Below are the code and all the weights of a small trained network. Each question names an input and a target symbol and asks about switching units off, where a switched-off unit gives its printed mean instead of its output.

import numpy as np


def w(rows, s, z=0):
    codes = np.array(rows[::2]) - 128.0
    scale = np.full(codes.shape[1], s)
    scale[-1] = z or s
    return codes * scale


def f(y):
    return y / 2 * (1 + np.tanh(0.7978845608 * (y + 0.044715 * y**3)))


def softmax(a):
    e = np.exp(a - a.max(-1, keepdims=True))
    return e / e.sum(-1, keepdims=True)


def log_softmax(a):
    a = a - a.max(-1, keepdims=True)
    return a - np.log(np.exp(a).sum(-1, keepdims=True))


def net(x, mask):
    ids = ['αγδεζηθλξπσφω'.index(c) for c in x.split()]
    T = len(ids)
    res = E[ids] + P[:T]
    q, k, v = (res @ M[0].T for M in (Q, K, V))
    z = softmax(np.where(np.tri(T) > 0, q @ k.T / 4**0.5, -1e9)) @ v
    res = res + np.where(mask[0], z, O[0][:, -1]) @ O[0][:, :-1]
    y = f(res @ A[0][:, :-1].T + A[0][:, -1])
    res = res + np.where(mask[1:13], y, B[0][:, -1]) @ B[0][:, :-1]
    return log_softmax(res[-1] @ U[:, :-1].T + U[:, -1])


Q, K, V, O, A, B = {}, {}, {}, {}, {}, {}
E = w([
[247,115,125],'α',
[212,164,192],'γ',
[148,142,107],'δ',
[237,125,136],'ε',
[236,101,83],'ζ',
[171,80,14],'η',
[181,127,105],'θ',
[93,209,209],'λ',
[63,148,77],'ξ',
[174,141,123],'π',
[106,151,94],'σ',
[162,207,72],'φ',
[254,77,52],'ω',
],0.0092)
P = w([
[123,109,150],'0',
[126,177,82],'1',
[179,147,129],'2',
[94,98,161],'3',
[48,161,103],'4',
[208,154,117],'5',
[145,90,179],'6',
[21,168,123],'7',
[143,211,60],'8',
[150,76,197],'9',
[78,72,157],'10',
[103,250,81],'11',
[126,141,150],'12',
],0.019)
Q[0] = w([
[168,190,60],'H0',
[185,65,173],'H0',
[227,255,151],'H0',
[105,182,120],'H0',
],0.012)
K[0] = w([
[127,6,178],'H0',
[92,104,89],'H0',
[93,41,199],'H0',
[165,135,81],'H0',
],0.014)
V[0] = w([
[108,254,212],'H0',
[237,154,128],'H0',
[75,141,57],'H0',
[165,101,65],'H0',
],0.014)
O[0] = w([
[87,12,67,246],'H0',
[187,70,208,254],'H0',
[111,250,86,71],'H0',
[201,226,209,122],'H0',
],0.012,0.0034)
A[0] = w([
[35,82,54,135],'N0',
[251,51,116,176],'N1',
[69,85,164,253],'N2',
[205,202,127,80],'N3',
[127,197,171,54],'N4',
[158,155,43,72],'N5',
[45,204,57,88],'N6',
[136,82,64,165],'N7',
[17,254,181,172],'N8',
[152,77,49,158],'N9',
[62,215,159,76],'N10',
[172,213,154,101],'N11',
],0.0077,0.0039)
B[0] = w([
[180,198,204,255],'N0',
[87,111,120,243],'N1',
[132,166,35,223],'N2',
[100,132,170,198],'N3',
[117,136,132,172],'N4',
[115,127,101,143],'N5',
[153,2,81,154],'N6',
[97,162,170,215],'N7',
[169,125,58,200],'N8',
[94,138,177,223],'N9',
[156,108,99,158],'N10',
[76,91,131,205],'N11',
],0.0089,0.0081)
U = w([
[164,116,151,82],'α',
[89,78,123,83],'γ',
[124,161,117,89],'δ',
[165,108,138,66],'ε',
[145,149,160,61],'ζ',
[151,224,120,212],'η',
[143,151,129,84],'θ',
[11,175,135,223],'λ',
[122,161,64,182],'ξ',
[133,142,121,86],'π',
[111,174,91,187],'σ',
[126,153,121,100],'φ',
[135,169,175,3],'ω',
],0.011,0.0044)

Each question gives the input, a string of symbols that net reads in full, and the target symbol t.
The units are the heads (4 rows each of Q, K, V and O) and the neurons (one row each of A and B). Each row of codes is followed by its name. A weight is (code - 128) times the scale printed after its matrix; where a second scale follows, it is the last column's (O, A, B and U).
mask holds one flag per unit, heads first, then neurons. A switched-off unit (its flag False) gives its mean, the last column of its rows in O or B, instead of its output. The means were averaged over made-up inputs and are rounded, as every weight is.
A unit's drop is (log p(t) with every unit on - log p(t) with that unit switched off) / (log p(t) with every unit on - log p(t) with every unit switched off).
The circuit of an input: a set's keep is (log p(t) with only the set's units on - log p(t) with every unit switched off) / (log p(t) with every unit on - log p(t) with every unit switched off). Starting from the 12 units with the biggest drops (on a tie, the unit counted first), units are removed one at a time, each time the one whose removal leaves the highest keep (on an exact tie, the one counted first), for as long as the keep stays at least 0.8.
units of the circuit, in order: the units of the circuit, biggest drop first
unit that matters most: the unit with the biggest drop
top k neurons: the k neurons with the biggest drops, biggest first
drop of u: that unit's drop, to one decimal
input λ φ ξ ω λ λ ξ λ η φ, target λ: unit that matters most	H0
input σ ε α γ ω λ ξ λ π λ η ζ, target λ: units of the circuit, in order	H0; N9; N7
input π ε γ α δ, target γ: top 2 neurons	N0; N1
input ξ λ γ φ δ λ, target ξ: units of the circuit, in order	H0; N0; N6
input ζ δ η γ λ α, target γ: units of the circuit, in order	H0; N1
input γ η ω, target γ: units of the circuit, in order	H0; N1
input π ε ξ λ η ξ λ ε ξ α σ, target ξ: units of the circuit, in order	H0; N8; N6
input ζ ω σ ω λ ζ η ξ λ γ, target ξ: units of the circuit, in order	H0; N6
input ξ λ η λ ξ ξ, target λ: top 3 neurons	N9; N7; N8
input λ φ ε λ λ λ, target λ: units of the circuit, in order	H0; N7
input σ σ η δ ξ σ η σ ξ, target η: top 2 neurons	N8; N1
input γ η ζ ω γ γ, target ω: top 2 neurons	N3; N2
input γ η γ ξ ξ λ α, target ξ: units of the circuit, in order	H0; N6
input ω ω θ α, target ω: units of the circuit, in order	H0
input σ ω λ γ η ε, target γ: top 2 neurons	N1; N0
input η λ α γ α η, target γ: drop of N11	-0.1
input ζ γ ζ δ γ ζ ξ ξ θ γ γ σ, target γ: drop of N4	0.0
input η η ζ, target η: drop of N8	0.1
